Below are the code and all the weights of a small trained network. Each question names an input and a class and asks about switching units off, where a switched-off unit gives its printed mean instead of its output.

import numpy as np


def w(rows, s, z=0):
    codes = np.array(rows[::2]) - 128.0
    scale = np.full(codes.shape[1], s)
    scale[-1] = z or s
    return codes * scale


def f(y):
    return np.maximum(y, 0)


def log_softmax(a):
    a = a - a.max(-1, keepdims=True)
    return a - np.log(np.exp(a).sum(-1, keepdims=True))


def net(x, mask):
    res = np.array(x, float).reshape(1, 3) / 4 @ E
    y = f(res @ A[0][:, :-1].T + A[0][:, -1])
    res = res + np.where(mask, y, B[0][:, -1]) @ B[0][:, :-1]
    return log_softmax(res[-1] @ U[:, :-1].T + U[:, -1])


A, B = {}, {}
E = w([
[107,155,189,149,161,223,254],'x0',
[221,109,103,139,62,198,138],'x1',
[184,168,180,235,147,76,106],'x2',
],0.0098)
A[0] = w([
[142,125,77,105,118,93,36,189],'n1',
[147,165,156,189,125,94,113,49],'n2',
[150,83,113,106,9,170,149,157],'n3',
[88,49,50,30,136,170,101,66],'n4',
[146,196,118,209,155,118,98,67],'n5',
[77,76,105,47,107,146,163,97],'n6',
[132,51,89,147,127,100,98,50],'n7',
[54,137,151,97,171,107,84,99],'n8',
[149,141,128,115,104,68,104,58],'n9',
[174,91,98,78,118,63,73,2],'n10',
[149,114,78,130,161,121,93,241],'n11',
[62,125,142,109,162,103,108,74],'n12',
[56,158,155,120,173,84,128,111],'n13',
[201,180,205,155,169,74,92,149],'n14',
[140,121,110,108,80,67,122,44],'n15',
[167,114,98,136,94,130,72,111],'n16',
[212,76,101,132,70,154,142,17],'n17',
[50,144,138,130,193,93,107,16],'n18',
[238,191,143,156,129,117,115,73],'n19',
[144,147,193,153,145,212,202,118],'n20',
],0.012,0.0074)
B[0] = w([
[101,146,112,115,118,90,207,248],'n1',
[140,72,125,138,194,162,94,173],'n2',
[147,91,108,118,78,88,80,224],'n3',
[68,81,174,153,207,168,78,228],'n4',
[114,64,174,102,181,174,105,182],'n5',
[78,49,189,138,204,151,124,209],'n6',
[155,116,89,102,170,143,153,163],'n7',
[183,149,128,69,58,160,90,182],'n8',
[119,150,127,104,186,170,180,162],'n9',
[165,144,85,117,203,131,189,189],'n10',
[92,119,176,145,104,77,196,211],'n11',
[228,136,69,93,86,125,71,166],'n12',
[178,138,75,82,55,137,123,192],'n13',
[86,39,148,123,157,112,110,225],'n14',
[145,164,87,143,184,189,169,158],'n15',
[150,185,93,135,110,126,181,188],'n16',
[255,126,86,71,74,183,62,179],'n17',
[222,121,67,87,118,178,112,169],'n18',
[110,81,159,120,155,154,74,189],'n19',
[148,152,95,74,141,57,203,251],'n20',
],0.0091,0.012)
U = w([
[118,157,120,98,158,115,254,88],'0',
[77,67,180,120,186,138,29,92],'1',
[191,129,108,86,37,131,29,124],'2',
[41,127,184,125,31,71,163,247],'3',
[85,207,149,174,98,138,78,93],'4',
],0.012,0.013)

Each question gives the input, the list of numbers given to net, and the class t.
The units are the neurons (one row each of A and B). Each row of codes is followed by its name. A weight is (code - 128) times the scale printed after its matrix; where a second scale follows, it is the last column's (A, B and U).
mask holds one flag per neuron, in row order. A switched-off neuron (its flag False) gives its mean, the last column of its row in B, instead of its output. The means were averaged over made-up inputs and are rounded, as every weight is.
A unit's drop is (log p(t) with every unit on - log p(t) with that unit switched off) / (log p(t) with every unit on - log p(t) with every unit switched off).
The circuit of an input: a set's keep is (log p(t) with only the set's units on - log p(t) with every unit switched off) / (log p(t) with every unit on - log p(t) with every unit switched off). Starting from the 12 units with the biggest drops (on a tie, the unit counted first), units are removed one at a time, each time the one whose removal leaves the highest keep (on an exact tie, the one counted first), for as long as the keep stays at least 0.8.
circuit, biggest first: the units of the circuit, biggest drop first
most important unit: the unit with the biggest drop
k most important neurons: the k neurons with the biggest drops, biggest first
drop when u is switched off: that unit's drop, to one decimal
input [-4,-2,3], class 0: circuit, biggest first	n3, n1
input [-7,1,-6], class 0: 2 most important neurons	n1, n10
input [1,-2,3], class 3: 2 most important neurons	n4, n6
input [5,8,8], class 1: most important unit	n19
input [2,-2,-3], class 3: circuit, biggest first	n2, n10, n15
input [6,-2,-8], class 1: 2 most important neurons	n6, n4
input [6,7,1], class 2: 3 most important neurons	n17, n3, n1
input [3,-6,5], class 2: 4 most important neurons	n13, n4, n6, n18
input [-4,-3,0], class 0: 2 most important neurons	n3, n1
input [0,-3,1], class 3: 2 most important neurons	n17, n3
input [4,-3,-5], class 1: 2 most important neurons	n1, n6
input [1,-3,-2], class 3: 3 most important neurons	n17, n3, n2
input [-4,3,6], class 1: 3 most important neurons	n19, n20, n14
input [1,1,2], class 3: most important unit	n4
input [2,-1,-2], class 3: drop when n3 is switched off	-0.1
input [-5,3,-8], class 1: drop when n4 is switched off	1.9
input [0,7,-8], class 1: drop when n4 is switched off	1.3
input [0,-4,-1], class 2: drop when n13 is switched off	0.0
